Below is a small trained network, with its code and all its weights. Each question gives an input and a class and asks what happens when units are switched off, that is, made to give their printed mean instead of their output.

import numpy as np


def w(rows, s, z=0):
    codes = np.array(rows[::2]) - 128.0
    scale = np.full(codes.shape[1], s)
    scale[-1] = z or s
    return codes * scale


def f(y):
    return np.maximum(y, 0)


def log_softmax(a):
    a = a - a.max(-1, keepdims=True)
    return a - np.log(np.exp(a).sum(-1, keepdims=True))


def net(x, mask):
    res = np.array(x, float).reshape(1, 7) / 4 @ E
    y = f(res @ A[0][:, :-1].T + A[0][:, -1])
    res = res + np.where(mask, y, B[0][:, -1]) @ B[0][:, :-1]
    return log_softmax(res[-1] @ U[:, :-1].T + U[:, -1])


A, B = {}, {}
E = w([
[103,106,83,175,232,170,81],'x0',
[146,163,233,201,177,76,126],'x1',
[49,236,77,112,179,62,163],'x2',
[101,149,150,143,208,170,88],'x3',
[123,110,113,134,123,190,2],'x4',
[143,105,106,212,160,124,107],'x5',
[196,103,166,176,26,130,36],'x6',
],0.0085)
A[0] = w([
[124,84,143,119,90,134,160,124],'N0',
[122,127,195,51,101,62,119,153],'N1',
[212,133,177,212,206,171,61,177],'N2',
[18,164,99,182,154,128,161,150],'N3',
[159,201,155,66,28,2,198,228],'N4',
[153,136,154,190,168,113,59,195],'N5',
[203,100,219,172,164,105,42,188],'N6',
[119,61,158,49,99,116,215,135],'N7',
[84,73,152,178,127,173,97,188],'N8',
[154,132,90,54,199,154,129,135],'N9',
[150,120,139,85,39,246,165,254],'N10',
[102,41,93,105,168,180,114,212],'N11',
[194,170,109,170,169,83,121,142],'N12',
[44,191,5,167,231,28,124,188],'N13',
[86,75,40,90,147,129,176,169],'N14',
[200,144,234,204,108,204,184,122],'N15',
[61,55,205,112,110,174,145,93],'N16',
[134,57,36,39,152,179,103,174],'N17',
[54,198,87,230,158,120,162,230],'N18',
],0.009,0.0037)
B[0] = w([
[104,98,115,99,108,104,142,157],'N0',
[93,105,153,95,100,109,171,174],'N1',
[114,68,200,172,191,50,79,233],'N2',
[163,176,141,94,196,72,118,191],'N3',
[139,183,184,101,29,161,187,244],'N4',
[151,104,169,111,132,50,82,201],'N5',
[104,71,218,229,125,61,122,227],'N6',
[119,136,113,164,125,127,204,191],'N7',
[70,90,122,190,169,134,114,189],'N8',
[119,126,99,92,137,125,111,174],'N9',
[78,86,105,127,120,188,198,214],'N10',
[86,108,103,144,160,209,80,199],'N11',
[157,151,161,127,132,111,156,163],'N12',
[218,180,105,37,175,86,121,250],'N13',
[114,138,85,111,165,144,118,195],'N14',
[123,133,174,158,136,106,135,193],'N15',
[137,117,149,154,132,162,145,157],'N16',
[58,78,1,111,186,149,121,209],'N17',
[139,204,191,77,186,75,86,210],'N18',
],0.0093,0.013)
U = w([
[126,144,142,119,3,134,191,254],'0',
[189,227,89,79,168,101,113,69],'1',
[124,69,184,197,134,99,61,8],'2',
[101,99,33,126,145,176,107,161],'3',
],0.012,0.00093)

Each question gives the input, the list of numbers given to net, and the class t.
The units are the neurons (one row each of A and B). Each row of codes is followed by its name. A weight is (code - 128) times the scale printed after its matrix; where a second scale follows, it is the last column's (A, B and U).
mask holds one flag per neuron, in row order. A switched-off neuron (its flag False) gives its mean, the last column of its row in B, instead of its output. The means were averaged over made-up inputs and are rounded, as every weight is.
A unit's drop is (log p(t) with every unit on - log p(t) with that unit switched off) / (log p(t) with every unit on - log p(t) with every unit switched off).
The circuit of an input: a set's keep is (log p(t) with only the set's units on - log p(t) with every unit switched off) / (log p(t) with every unit on - log p(t) with every unit switched off). Starting from the 12 units with the biggest drops (on a tie, the unit counted first), units are removed one at a time, each time the one whose removal leaves the highest keep (on an exact tie, the one counted first), for as long as the keep stays at least 0.8.
circuit, biggest first: the units of the circuit, biggest drop first
k most important neurons: the k neurons with the biggest drops, biggest first
drop of u: that unit's drop, to one decimal
input [3,0,-3,2,1,7,-6], class 1: circuit, biggest first : (N13)
input [3,-4,1,2,4,-3,6], class 3: circuit, biggest first : (N17; N18)
input [5,0,2,6,-8,3,5], class 1: 2 most important neurons : (N13; N18)
input [5,-8,-8,2,-2,0,6], class 3: 2 most important neurons : (N17; N10)
input [1,-2,2,7,-3,8,2], class 1: 2 most important neurons : (N13; N18)
input [6,-2,3,5,-2,-1,5], class 1: 2 most important neurons : (N13; N6)
input [-6,-6,-5,-7,1,3,-8], class 3: 2 most important neurons : (N17; N14)
input [1,-3,-1,-5,-2,4,5], class 0: drop of N2 : 0.4
input [6,-3,1,4,5,6,-3], class 1: drop of N13 : 1.2
input [-3,8,5,0,-6,-2,6], class 0: drop of N4 : 0.1
